[-61 -75 -77  71] result: -75

[[-33 -64 -59  32  53  50  -4]
 [-33 -52 -61 -32 -15  42  65]] result: -61

[-62 -34 -44 -48] result: -48

[-55 -72 -58  76  43 -11  46] result: -58

[ 42  58 -10 -15  54  16] result: -10

[-19  59  -6  -8  18   6   5] result: -8

[ 41   9 -81 -78 -56] result: -78

[[ 60 -47  -6 -38 -50  35 -23]
 [ 20 -35  56 -49  48 -54 -32]
 [-20 -59 -46 -43  31  47  -4]] result: -54
---
57,-63,23,17,19 result: 19, 57

16,-5,0,6,2,-22,3
8,5,7,1,-73,3,-15
-2,9,-52,-2,7,-6,-30
result: 3, -2

-54,-18,-14,67 result: 67, -54

-43,7,-73,-5,40,32,-22 result: -22, -43

-67,-21,-24,-32 result: -32, -67

-47,11,22,79,-81 result: -81, -47

29,21,45,-13,10,-28,-4
-7,-3,44,-40,-6,-39,-80
result: -4, -7

-59,50,-70,17,59,-25,-7 result: -7, -59
---
Input:
[[610 425 574 378]
 [497 363 557 238]
 [470 634 800 319]]
Output: 497

Input:
[[ 17  14  28  23  29  -3  47]
 [ 30 -17  -4  35 -27   6  39]
 [ 22 -27  -2  42 -47  11   9]]
Output: 30

Input:
[[424 210 303 322]
 [694 477 109 106]
 [860 206 125 111]]
Output: 694

Input:
[[ -7  26  22 -30   4 -16]
 [-33  25 -49 -29   7 -19]
 [-28 -44  12 -48 -27 -46]]
Output: -33

Input:
[[64 37 38 67 32 54 81]
 [55 27 49 83 12 60 52]
 [52 15 46 73  3 39 40]]
Output: 55

Input:
[[  9  29  38   7]
 [-29  31  -6   9]
 [ 23  24  10  14]]
Output: -29

Input:
[[7 3 5 5 3 6 6]
 [6 6 8 6 4 5 6]
 [6 3 6 6 2 5 6]]
Output: 6
---
[[ 18  -3  12 -10   7  -8 -12]
 [ 29 -28  10  -9 -39 -27  45]
 [-25  15 -19   8   9   5  -1]
 [-13  23  -8  20   6  -8 -16]
 [ 24 -33  12 -18  -9  32  15]
 [-44  45 -58  48  47  32 -39]
 [-32  43 -35  44  19 -22 -32]
 [  9 -10  10  -5  12  28  26]
 [ 25  -3   2   4   2 -20  -2]] value 7

[[ 36 -42 -23  41 -51 -59 -33]
 [-37  32  25 -45  45  52  22]
 [ 35  65 -59 -50 -31 -29  51]
 [ 32  61 -59 -50 -28 -28  49]
 [-51  -5  19 -14  21  34   5]] value -51

[[ 23 -34  27  19 -18  54  11]
 [  1 -73   6 -14 -33 -24  -8]
 [  3 -20  51   9   1  35 -25]
 [-33 -44 -54  23  23  14 -17]
 [-37  32  28 -60  -6  -3  19]
 [-21 -10 -28  54  36  31  -8]
 [-18 -54 -24  35  11  19 -12]
 [-24 -27 -16  19   0 -65  10]
 [-46  11  -7 -41   1  25  32]
 [  8  -2  27  12  11  33 -29]] value -18

[[-19 -44  -6  -4 -20   7   1]
 [-24  13   6   0  -1   3  -9]
 [  9 -32  -2   7  19   8 -14]
 [-16  -9 -10   6 -15   4  19]
 [-63  -1  -8  -6   6  -8 -34]
 [  4 -11  -6   2   0  -3 -11]] value -20

[[-34 -32 -15  22   1  33 -29]
 [-51 -33 -21  -6 -46 -19 -21]
 [-43 -38 -16  30  -4  39 -33]
 [ 14  30   1 -58 -34 -81  38]
 [-57   7 -49 -46 -60 -40 -31]] value 1

[[ -9  32  31 -40  23 -12 -13]
 [ 21 -45 -23  29   2 -39 -54]
 [-13 -16 -40 -20  -9 -10   8]
 [ 17 -51  -3  15   2 -52 -68]
 [-53  32  22 -60   8  -5  29]
 [-44 -51  14  -7  -9 -56 -32]] value 23

[[-55 -24  34   9  12  37  16]
 [ 26 -60   2  24 -18 -39  45]
 [ 48 -50 -15  21 -41 -54  26]
 [-44 -35  38  19 -13  26  10]
 [ 48 -13 -40  -6 -10 -51  23]
 [ 42  19 -39 -24 -37 -43 -19]
 [ 52 -31 -30  25 -66 -51  -7]
 [ 34   2 -16  -5 -76 -36 -38]
 [ 30 -30 -18  -4   9 -41  45]
 [ 22 -29 -30   5  27 -30  52]
 [-65  -9  11  25   9  57  -6]] value 12

[[ -8 -61 -40 -16 -41   0   8]
 [ 14  63  60  27  26  -7 -11]
 [ -2  62  11   2  64  23  18]
 [-28  24  60   7  40  38  25]
 [-34   5  66  -7  25  50  28]] value -41

[[-42 -23 -50  -7 -17  38 -13]
 [ 18 -12  61 -16 -17 -80  26]
 [-31 -16  -2 -22 -40 -29  22]
 [ -8 -17  14 -12 -18 -31  10]
 [  8 -46 -10  20  43  36 -55]
 [ 31  -9  27  12  30  -9 -18]
 [ 23 -17  13  -4  11 -18  -8]
 [ 28   2  22   8  22  -9  -8]] value -17
